Table B holds the same points as the rows below, measured another way and shuffled. Each row below is followed by which row of B it is.
B:
<137>: [ 24 -29  14 -25   4  -1 -10  -2 -25   0  30 -21 -31  -3   1  -7   2 -10
  -6   2  -8   2  -7 -22 -28 -37 -16 -11  -4   6  -2 -41 -22   7  -3 -28
  39   5  10  40   0  -4 -12  24   6  24 -28   5 -16  -7   7   0  -1  -5
 -23 -22 -22  10   6  -9  -5  -3 -40 -32 -12  22 -15   3   3   7 -10  -4
  24  38  10]
<143>: [-56  18   5 -28  14   6  13  -4   3  26  -7  56  -4 -11  -9  11  24 -20
  -9  -3   6 -12  -1  35  29  -7  -3 -27 -32  -3  11  17  15  31 -11  12
  17  -3  14   8  11 -10   5  54  43 -16   2  -9 -43   4  42  16  -9  -3
 -13   5  -2 -27 -11  -5  21 -11 -24 -39 -23 -50  11  18   2 -31   7 -17
 -38  20  -3]
<144>: [ 13   2   4  10   4  -1  -2  -6   7 -14  -4  -8   2   9  -6  -1   1  -3
  10   0   4  -3  16  22  14  17   6  -4   2  -3  -2  -1  13  -7  -8   9
   0  -4 -20   7   6  10  12   5  -4  -5   9   2  20   1  25 -10  -7  17
  14 -11  17 -10   3   1   0  -3  22  -1  -8  -5   1   8   8  -9  -4   0
  -1 -14  11]
<134>: [ 28 -41  11  -9   5  -2  -2  -2 -25  -2  17 -15 -28  -2 -17 -12   0  -2
 -13  -2  -7   0  -3 -10  -6 -39  -9  -9  -8   3 -20 -27 -15  12  -5 -29
  37   3   4  32   6  -1  -8   2  -1  14 -12  12 -22 -11   2  -1 -11  -4
 -32 -25 -20  -2   6  -6  12   4 -36 -32   0  11 -24   8   0  18 -10  -2
  10  -2   7]
<121>: [ 13  16  21   9  11  -6  -8  -6  10 -24   6 -15  -5   6   4   3  -3  -3
  35  -5  -1   1  13  11 -11   9  -2   1   9   1   2 -21  14 -11 -10   0
  -3  -1  -5  -8  -5   0   8  23 -11   2   5   4  22   3  15 -11  -1  15
  23 -11  11   1   3   5  -7  -1  22  -9 -13   5   9   6   6  -1 -12  16
  27   3   8]
<101>: [ 32 -26  -6 -17  -1   7   5  10   6  25 -11  -9  10  -2 -26 -20  -6 -16
 -33  -7  16 -12  15  19  28  -3 -12  -8  -7 -14  18  29  -9 -17  39 -15
  25   2 -18  35   1   3  18 -33   9 -15 -37  30 -22  -8  10 -10  -6 -30
 -19 -34   7   2   2 -13 -16  -3 -27  15 -11   2  -7   0  18 -14   2 -20
  12   7  15]
<88>: [ 18 -36  10 -13  11  -2  -5  -8 -21  -8  16 -12 -29  -4 -16  -5   0   6
 -12   0  -6   3  -4 -13   0 -38  -2  -8  -8   5 -18 -24  -9  17  -9 -24
  29   4  13  29   4  -1  -5  15   3  18   2  10 -15 -12   2   0 -11   4
 -24 -17 -22  -9   6  -1  12   3 -32 -35  -2   4 -21   8  -4  18 -14   1
   5  -5   3]
<111>: [ 39 -30  -8 -21   0   6  -2  10   8  18  -6 -16  10  -2 -23 -17  -8 -20
 -19  -6  14  -9  13  15  16  -3 -12 -14   2 -14  16  22  -7 -21  36 -16
  27   5 -22  33 -10  -2   9 -26  12  -7 -38  28 -20  -8   7  -8  -3 -30
 -20 -37  12   5   1 -13 -22  -3 -30  11 -23   9  -4  -5  15 -16   0 -22
  27  23  20]
<128>: [ -8 -20 -23 -17 -10   3  16  18  -9  28 -13  10  -8   4 -15 -23 -15 -28
 -50  -6  11 -14  21  40  43 -22   1   3 -31   0  22  17   8   4  33 -13
   9 -13 -17 -10  10  20  16 -18   2 -25 -21  42 -43 -12  24   6 -11 -31
 -27 -37 -22 -11 -12 -18   9   4 -14   1  -6  11 -10  15  13  -1  -4 -18
   7 -22 -18]
<100>: [ 11  -7  -2  13   2   4   4  -3   1 -11  -2  -2   1   9 -10  -7   0  -2
  -2   0   2  -2  17  29  25  13   4  -2  -1  -7  -9   5  12   3  -6   1
   5  -4 -26   1  13  13  12   0   1  -5  14   4  16  -3  26  -4  -7  10
   3  -9   2 -14  -1   3   3  -2   6   0  -8  -4  -5   9   8  -3  -5  -4
  -9 -28   6]
<75>: [-13  -9  16 -20  14   0   1  -4 -11   7   3  25 -14  -9  -7   6  10  -7
  -6   0  -3  -3  -6  10   6 -27  -7 -21 -16   1  -4  -7  -1  19  -5  -7
  22   2  15  15   5 -10  -3  40  16   8   1   0 -29  -1  14  10 -13   0
 -18 -10  -8 -14  -2   0  16  -6 -22 -37 -14 -22  -2   8   2  -3  -4  -3
  -8   9  -1]
<108>: [ 51 -28  -1 -24  -7   7  -8   7   9  18  10 -27   8  -1 -16 -18  -7 -22
 -12  -5  14  -5  14   4   0   9 -20  -5  10 -18  19  12 -19 -29  35 -23
  27  11 -18  53 -14  -6   8 -24  10  -1 -51  31 -11  -6  11 -12   5 -30
 -17 -36   8  16   3 -17 -37  -5 -33  15 -24  16  -4 -11  18 -24  -3 -17
  44  47  27]
<113>: [ 28  -2  10  -1 -12   4  -8  -1   1  -7  11 -31 -11   8  16  -1  -3  -5
   0  -5   0   2   7  -5 -25  17 -18   3  24  -1   4 -26  -7 -18  -4  -7
  -5  -2  -5  10  -2   2   2  24   5  13 -22  -1  13   1   7 -13   8  -1
   4  -8   7  17  -1 -15 -16  -8  -2   3 -14  27  -9  -3   7  -6  -4   0
  24  37   7]
<136>: [ 18  -3   2   6   4   0  -3  -6  -3 -13   9  -9  -4  10  -3  -7   4  -9
  11  -2   3   0  16  15  12  20  -1   5   2  -6  -4  -5  12  -6  -1  -3
   4  -2 -18   5   1   7  13   7   3   0   5   7  16   1  26 -12   1  14
  13 -16   9  -4  -2   2  -2  -5  17   1 -10   4  -4   9   5  -9  -2  -1
   2  -7   9]
<107>: [  9   8  12  10   2  -2  -4  -5   6 -15   3  -5  -1   4  -1   1  -3   3
  11  -2   5   0  13  13   9  18  -4  -3   8  -3  -8  -8   9  -6  -7   3
  -4  -3  -2   2   4   3   8  11  -6  -2   5   2  20  -2  14  -8  -3  13
  14  -6  12  -1   1   3  -4   0  12  -1  -7  -3  -1   6   4  -1  -3   7
   4  -6  10]
<132>: [ 41 -29 -11 -19  -2  11   1  10   7  21  -2 -19  11  -3 -28 -16  -8 -22
 -24  -7  16 -10  13  19  23   1 -14  -4  -6 -14  20  23 -10 -22  35 -16
  24   6 -23  46  -5   3  11 -31   9 -13 -46  30 -20  -7   8 -11   2 -32
 -19 -41   9  10  -2 -13 -23  -4 -32  11 -18   6  -3  -6  16 -21   5 -22
  23  19  20]
<131>: [-39  -9   5 -20  19   0  20  -4 -13  22  -9  49  -7  -7 -25  -1  27 -16
 -26   3   2 -15   1  41  49 -20   7 -19 -40  -7  -5  20   2  32   0   2
  21  -3  -2  18  19  -4   6  29  31 -17   8   1 -36  -3  41  13 -16   5
 -26 -13 -11 -35  -5   0  31  -6 -31 -35 -11 -51  -3  26   2 -12   2 -21
 -54 -18   0]
<127>: [ 94 -38   7 -21   5  13 -16  -3  17   8  10 -46  22  -9 -29 -13   2 -17
  -1  -7  18  -7   8   5  -3  18 -28 -16  23 -25  16  25 -26 -39  32 -25
  49  21 -33  94 -19 -17   3 -34  20  10 -59  18   6   0   5 -21   4 -26
 -16 -44  37  23  11  -8 -59 -14 -46  13 -38   8   5 -23  19 -34   9 -22
  45  65  56]
<115>: [  2 -20 -22 -20 -13   0  16  16 -15  28 -10  13  -9   6 -21 -22  -5 -33
 -48  -9  11 -15  25  37  49 -17  -3   6 -29   0  23  21   8  -3  30 -16
   8 -10 -15  -8  10  15  17 -14   1 -30 -29  53 -51 -10  21   5 -10 -29
 -32 -42 -20 -10 -10 -18   5   4 -15   2  -4   5  -7  16  13  -7  -5 -22
  10 -13 -12]
<114>: [ 39 -51   5  -6  14   0   4  -6 -33  -4  14 -11 -29  -1 -31 -16   4   3
 -27   6  -8  -2   2   5  22 -37  -2  -4 -18   2 -31 -14 -10  17  -4 -30
  44   2  -8  46  14  11  -2  -6  -1  16   5  11 -20 -12   9   2 -22   6
 -34 -31 -26 -20  11   1  20   4 -32 -33   2   3 -28  13   3  27 -13  -5
 -10 -35   6]
<118>: [  9 -28  14 -13  14   0   0  -5 -21   4  12   6 -20  -6 -19  -8   2   2
 -21   2  -5  -3  -5   3   9 -37  -3 -11 -14   0 -14 -12  -7  23  -6 -16
  30   2   8  32  11   1  -2  15   9   8   3   2 -24  -8  10   3 -17   3
 -27 -14 -16 -16   4  -1  17   1 -33 -35  -5  -9 -16  14   2   9  -5  -3
  -6  -7  -1]
<87>: [ 20 -33 -23 -27 -13   3  14  20 -16  36   9  -8 -13  11 -20 -26   0 -48
 -38  -9  16 -17  25  32  33 -10 -10  11 -26  -4  27   7  -7 -16  38 -26
  20  -2 -37  25  -1  10  17 -25  17 -31 -52  55 -45  -8  29   1   2 -39
 -34 -60 -23   7 -11 -26  -9   1 -32   8 -13  24 -14   9  18 -14  -7 -32
  27  19   6]
<120>: [  0 -18  12 -19  14   0   1  -5 -16   4   8  17 -18 -10 -10   2   7  -1
 -16   3  -3  -2  -9   3   4 -31  -7 -15 -16   3  -8 -11 -10  21  -5  -8
  26  -1  12  27  10  -2  -1  33  12  13   1  -5 -19  -5  16   5 -15   4
 -23  -8 -18 -16   2  -2  13  -6 -27 -38 -12 -20  -9   9   3   2  -4  -4
 -11   1   1]
<133>: [ 64 -33  -3 -20   0  11  -6   1  10  16   4 -27  16   0 -28 -20   1 -20
 -14 -10  17  -8  16  18   9   9 -17  -3   5 -17  15  24 -13 -30  36 -21
  35  13 -33  59 -13  -6  10 -32  18  -4 -48  23 -10  -5  13 -14   2 -32
 -16 -46  22  15   5 -13 -37  -6 -37  16 -29  13  -1 -13  18 -29   7 -27
  29  41  34]
<93>: [-16 -11   3 -19  21   1  11  -7 -13   8  -6  33  -7  -9 -21   3  13  -7
 -20   4   1  -8  -3  25  36 -21   4 -18 -32  -3 -10  15   7  28  -4   0
  25  -4   3  19  14   2  -1  25  16  -2  11  -6 -29  -4  29   8 -16   8
 -25  -7  -5 -31  -1   3  28  -8 -26 -37 -13 -38  -2  18   1  -4   3 -11
 -40 -18  -1]
<141>: [-14  -8  11 -25   7   0   2   1 -11   9   9  16 -18  -9  -4   0  11 -19
 -14   2  -1  -1  -4   0  -3 -28 -14 -18 -20   1   1 -17 -10  18  -1 -11
  18   0  15  24   5  -6  -5  32  17   3 -16   3 -29  -5  14   9  -5  -8
 -18 -11 -11  -7  -1 -10  16  -6 -36 -39 -14 -10  -4  13   1  -5  -3  -5
  -4  25   3]

[  7   6  14   4  12   3  27 -28 -22 -23  -6 -10  -3  -7  27  21 -11  12
   2   2  -3   7  20   4   0  -1  12  -9  -3   1   5   7 -10  -7  10  -3
   0   6  27  -8  -2  -1  -4   7   2 -13  10  69   9  24  17   1  -2 -15
  -5   6  21   0  -3  -3   3]	<101>
[  7   8  14   6  14  -3  17 -36 -28 -20 -12 -11  -1  -4  35  25 -15   8
   0   2  -8   7  18   3  -5  -4   6 -17  -1  -1  -1   9  -9  -6   7  -3
  -2   4  25  -9  -2  -5   2  12   4  -9  10  68  11  32  16   2  -5  -8
  -7   6  19  -1  -5  -4   2]	<132>
[  9   5  25   6  11  13  25  -2  12 -12  -4   4   3  -6  -7 -22 -11  -4
   5   0   7  -7 -11   1   2   8  -5 -20   1  -9  -3   7  -5  -8 -15   1
  -6  19  15  -4  -1   8   3  -4  24  -9  -6   1  -1  -2  -4   4 -10  -7
  -6   0   3 -12  24   3   1]	<118>
[ -7   4  -2   6  -4   2 -12  -6  -2  -4  -4  -2  -3   4   1   3 -17  16
   1 -18 -13  -2  -6   2 -12  -6  15  10  -6   5   5   3   1 -16  -2  -3
   1 -16   8  -4  -5  -9  -8   5   4  -8  -7   7   7  12   6   4 -17  -3
  -4   3  10   4  -3  -2  -4]	<136>
[  6   3  13   7  -8   7  24  -8  -7   1 -14   1  -2   5  13 -25  -3  -9
   0  -3   2  -7   1  -2  -7   3  -3 -15  -2  -8   0  -1   1   7  -6  -3
 -16  16  20 -10  12   9   8   9  17   4   4 -19  -2  28  -9   6   0   3
   1   2  14 -12  27   7  10]	<141>
[-12   5 -15   3 -15   6 -22  -9   3   7   0  -5   0   5  -5  -6 -23  14
  -2  -4 -22  -8  -6   1  -8  -2   4  21  -5   5   5  -2   4 -10  -2  -8
   4 -24  -5  -4  -6   1  -5  13  -1  -2 -10 -27   6  23   6  -1 -13  -5
  -6   3 -11   1  -7  -1   3]	<121>
[  5  13   6  13 -19   5  40  25 -16   1 -30  17 -25  10  18 -28   9  -6
  -4 -21  11  -2  14   4   5 -15  11  25 -11  -7  10   3  13   1  20  -6
 -24  29   1 -26  20  12   7  14  14   9   5 -25   3  57 -15   6  19  20
   6   2  61  -6  28  12   9]	<143>
[  4   3   7  10  12  -9  17 -51 -28 -19 -12 -13   3 -12  23  23 -30   6
  -4   5 -20   9  18   4 -19  -2   4 -18   0  -2   1  -1  -9  -7  -1   1
  -2   4  13  -6  -1 -17   5  16  12 -12   8  79   8  42  18   1 -13  -6
 -14   5  21   3  -8  -5   6]	<133>
[ 13  10  36   0   9   6  42 -32 -24 -17  -8  -4   0   0  51  27  -1  22
  12 -11  18   0  22  -2   5   5  15  -3 -11   5  11  27  -6 -18  20  -4
  -9 -11  42 -12   3   8 -21   7 -17 -11  24  42  20  25  16  13   4 -10
   3  19  33   2  22  -1  -3]	<115>
[  3  12  23  13   2  13  42  26  -3 -22 -20  13 -16   5  18 -29   3  -2
   1 -25  12  -8   1   5  13  -7  18  24  -6  -4   8  19   7   0  11  -1
 -13  34  10 -22  11   8   2   1  23  -3   4   5   2  24 -14   7   3  10
 -12   1  49  -6  25   9  -1]	<131>
[  9   2  22   5   0   5  11 -29   6   5  -2  -7  16  -2  -3 -27 -22 -12
   3  11  -6  -7 -11  -5 -20  17 -18 -49   3 -10  -6  -5  -6   5 -20   4
 -12   6  35   1   3   1   5   5  20  -4   1 -10   1  18  -6   8 -15  -2
  -2   5 -14 -12  23   2   3]	<137>
[  7   8  15  10   3  14  32  24   4 -15 -10  11 -13   4   6 -29   0  -4
   3 -16  11  -7  -3   4   6  -1   8   9  -3  -6   3  16   2  -8   1  -1
  -7  27   1 -12   5  15   4   1  18  -3   0   6  -1  14 -12   5   1   1
  -4  -2  32  -9  22   8   3]	<93>
[  6   4  18   6   0  11  22  11   8  -6  -4   7  -4  -2  -4 -24  -6  -8
   1  -1   8  -8  -2   0  -2   8  -7 -14  -2 -10   0   3   0  -1  -9   0
  -8  19  13  -6  -1  12   9   0  21  -4  -3 -10  -3  15  -7   2  -6  -4
   0   0  13 -13  20   6   4]	<120>
[  6   6  15   7  -8   8  27   6   2   0 -10   5  -3   1   3 -26  -8  -9
  -2  -4  -2  -4   2  -1  -3   2  -5  -3  -3 -10   1   1   3   2  -5  -2
 -12  18   6 -13   7  18   6   4  16   0  -1 -19   0  25 -10   5   3   4
   2   0  20 -14  24   6   7]	<75>
[ -7   0 -12   1  -4   4 -14   2  -5  -3   0   2  -2   3  -1  -3 -10  12
  -1  -8 -11  -2  -4   2  -8  -3   9  16  -5   3   3  -1   0 -10   1  -3
   4 -13   0  -1  -2  -3  -6   5   4  -9  -8  -3   2  10  10   1 -17  -6
   0  -1  -4   2  -6  -1  -2]	<107>
[ 10   3  30   4  14  10  20  -7  16 -13   2   1  10  -8 -11 -19 -17  -4
   5  10  -3  -8 -16  -2 -10  16 -11 -36   3  -9  -5   6  -7  -8 -21   5
  -1   8  20   4  -3   7   1  -4  23 -13  -5  -5  -2 -13  -5   4 -14 -11
  -8   0 -13 -12  17   2  -2]	<88>
[ -9   6  -5   6  -2   2 -11   3   2 -13  -5   2  -8   4   0   0 -14  17
   2 -18 -13  -7  -7   4  -5  -8  17  21  -6   7   6   0   3 -13   5  -1
   4 -14  -3  -2  -5  -3  -8   7   5  -9  -9   7   3  13   6   1 -14  -7
  -6   0   2   4 -11  -3  -3]	<144>
[  8   2   4   8   6  -8  11 -48 -29 -11  -8 -15   5 -10  26  27 -25   3
  -2  14 -17  10  18   1 -22   3  -1 -30   0  -3   0   1  -6   2   0  -1
  -4   0  26  -5   0  -9   0  17   3 -14   8  56   7  47  17   1 -10  -9
  -5   6  11   0  -6  -6   5]	<108>
[  9   4  40   6  26  14  23 -12  22 -29   5   2   8 -11  -8 -20 -23   3
  10  -3   1 -11 -21   1  -5  13  -4 -31   6  -5  -4  20 -10 -14 -23   6
   5  17  22   5 -11   2  -4 -14  31 -20  -5  26   0 -31  -5   6 -27 -17
 -18  -1 -13 -10  23  -3  -6]	<114>
[ 12   9  36  -3   6  11  36 -28 -22 -15  -5  -2  -4   2  45  25  -1  20
  13 -14  21  -1  21  -1  11  10  15  -4  -9   6  10  26  -4 -27  21  -4
  -9  -5  42 -12   1  10 -19   6 -19 -11  21  40  18  16  19  10  10 -10
   7  17  27   1  23   1  -2]	<128>
[ -2  -6  -5   2 -13  -5  -9 -27  -7  10  -6  -2  12  10   7   3  -9  -2
  -4  -5 -15   6   4  -5 -28   6  -3 -18  -3  -5  -5 -19  -1  -2  -7   2
  -5 -18  20   4   0  -9  -4  11   2  -5  -7   3   3  20  16   5 -17   3
  12   4 -12  -1  -5  -1   4]	<113>
[  8   3  31   4  12   9  21 -27  14 -12   4   1  12 -10  -7 -20 -21  -4
   7  10  -2 -12 -15  -3  -9  15 -13 -36   4  -8  -7   1  -8  -4 -23   7
  -2  10  29   1  -2   6   1  -2  23 -12  -2   4   0 -13  -4   7 -19  -9
 -13   1 -16 -12  17   2  -2]	<134>
[ -7   6   7   6   2   1  -4   1  -1 -14  -7   6  -7   4   6   3 -10  15
   2 -19  -5   0  -4   3   0  -4  19  16  -5   4   3  13   2 -19   4   3
   2  -6   0  -3  -8 -11  -9   2  10 -14  -7  19   5   0   8   4 -17  -6
  -3   1   6   2  -8  -1  -8]	<100>
[  6   6  13   4   6   0  20 -37 -26 -16 -11 -10  -2 -11  29  20 -19   4
   0   4  -8   7  20   3  -8  -2   8 -21  -2   1   4   8  -8 -10   7  -2
  -4   5  16  -5  -2   0  -1  15   5 -14   7  65   7  31  13   0   0 -12
  -4   6  17  -2  -5  -6   3]	<111>
[  7   0  -2  15  10 -16   2 -50 -29 -22 -11 -19   2 -16  22  16 -34  -2
 -12  19 -37  18  18   7 -32  -9   2 -34   5  -8  -3  -7 -13   6  -8   3
  -1  11   4  -4  -6 -20  15  19  26  -9  -1  88   1  52  14  -6 -21  -9
 -18  -2   8   1 -22  -6   8]	<127>
[ 11   7  41   7  12  -4  33 -62 -29 -19 -15 -15   8   0  56  29 -21  19
   9 -14   2   5  19  -2  -9   6  12 -20  -8   3   8  28  -5 -10  15   0
 -13 -12  64 -13   8 -10 -15  14 -14 -15  27  55  25  37  16  15  -2   2
  -3  20  33   3  18  -5  -2]	<87>
